Here is a tiny trained network, its code and every weight. The questions are about switching its units off for an input and a class, where a switched-off unit gives its printed mean instead of its output.

import numpy as np


def w(rows, s, z=0):
    codes = np.array(rows[::2]) - 128.0
    scale = np.full(codes.shape[1], s)
    scale[-1] = z or s
    return codes * scale


def f(y):
    return y / 2 * (1 + np.tanh(0.7978845608 * (y + 0.044715 * y**3)))


def log_softmax(a):
    a = a - a.max(-1, keepdims=True)
    return a - np.log(np.exp(a).sum(-1, keepdims=True))


def net(x, mask):
    res = np.array(x, float).reshape(1, 5) / 4 @ E
    y = f(res @ A[0][:, :-1].T + A[0][:, -1])
    res = res + np.where(mask, y, B[0][:, -1]) @ B[0][:, :-1]
    return log_softmax(res[-1] @ U[:, :-1].T + U[:, -1])


A, B = {}, {}
E = w([
[171,86,131],'x0',
[146,61,200],'x1',
[253,147,136],'x2',
[134,175,181],'x3',
[141,167,181],'x4',
],0.0069)
A[0] = w([
[163,105,79,72],'N1',
[71,83,96,181],'N2',
[114,115,122,159],'N3',
[160,160,140,173],'N4',
[129,129,128,154],'N5',
[193,207,149,147],'N6',
[74,99,103,229],'N7',
[114,196,113,253],'N8',
[187,145,173,147],'N9',
[91,187,3,97],'N10',
[221,48,91,119],'N11',
[211,164,191,139],'N12',
[69,96,110,213],'N13',
[117,123,122,194],'N14',
[88,192,150,15],'N15',
[133,137,129,140],'N16',
[87,190,128,95],'N17',
[115,133,162,21],'N18',
[152,131,61,46],'N19',
[108,116,133,104],'N20',
[130,158,122,222],'N21',
],0.014,0.0032)
B[0] = w([
[133,86,164,145],'N1',
[63,130,98,209],'N2',
[115,121,117,143],'N3',
[125,150,103,163],'N4',
[130,128,119,135],'N5',
[94,159,65,210],'N6',
[81,129,77,216],'N7',
[164,140,43,216],'N8',
[161,182,128,189],'N9',
[192,254,142,254],'N10',
[207,2,74,225],'N11',
[163,215,131,221],'N12',
[82,119,75,214],'N13',
[121,124,107,153],'N14',
[185,75,104,155],'N15',
[130,131,124,132],'N16',
[184,100,72,176],'N17',
[134,102,161,116],'N18',
[146,130,224,145],'N19',
[118,113,127,130],'N20',
[139,135,83,169],'N21',
],0.036,0.0059)
U = w([
[116,185,216,104],'0',
[116,206,56,165],'1',
[13,74,63,170],'2',
[168,2,138,174],'3',
[85,101,164,25],'4',
[145,92,55,128],'5',
[102,78,190,2],'6',
],0.0061,0.0049)

Each question gives the input, the list of numbers given to net, and the class t.
The units are the neurons (one row each of A and B). Each row of codes is followed by its name. A weight is (code - 128) times the scale printed after its matrix; where a second scale follows, it is the last column's (A, B and U).
mask holds one flag per neuron, in row order. A switched-off neuron (its flag False) gives its mean, the last column of its row in B, instead of its output. The means were averaged over made-up inputs and are rounded, as every weight is.
A unit's drop is (log p(t) with every unit on - log p(t) with that unit switched off) / (log p(t) with every unit on - log p(t) with every unit switched off).
The circuit of an input: a set's keep is (log p(t) with only the set's units on - log p(t) with every unit switched off) / (log p(t) with every unit on - log p(t) with every unit switched off). Starting from the 12 units with the biggest drops (on a tie, the unit counted first), units are removed one at a time, each time the one whose removal leaves the highest keep (on an exact tie, the one counted first), for as long as the keep stays at least 0.8.
circuit, biggest first: the units of the circuit, biggest drop first
k most important neurons: the k neurons with the biggest drops, biggest first
drop when u is switched off: that unit's drop, to one decimal
input [8,-2,6,0,0], class 5: circuit, biggest first -> N11
input [-2,-2,-8,5,7], class 5: circuit, biggest first -> N15; N17
input [3,-1,-3,2,0], class 2: circuit, biggest first -> N10; N12
input [4,7,-2,-1,-4], class 3: 2 most important neurons -> N11; N6
input [5,1,8,5,-4], class 5: 2 most important neurons -> N11; N10
input [4,0,7,3,-5], class 5: 4 most important neurons -> N11; N12; N6; N9
input [-6,-1,-7,6,6], class 5: 2 most important neurons -> N15; N17
input [-1,-1,4,-1,-4], class 3: drop when N14 is switched off -> 0.0
input [8,2,7,0,-2], class 3: drop when N11 is switched off -> 1.5
input [-7,3,5,-4,-3], class 3: drop when N10 is switched off -> 0.2
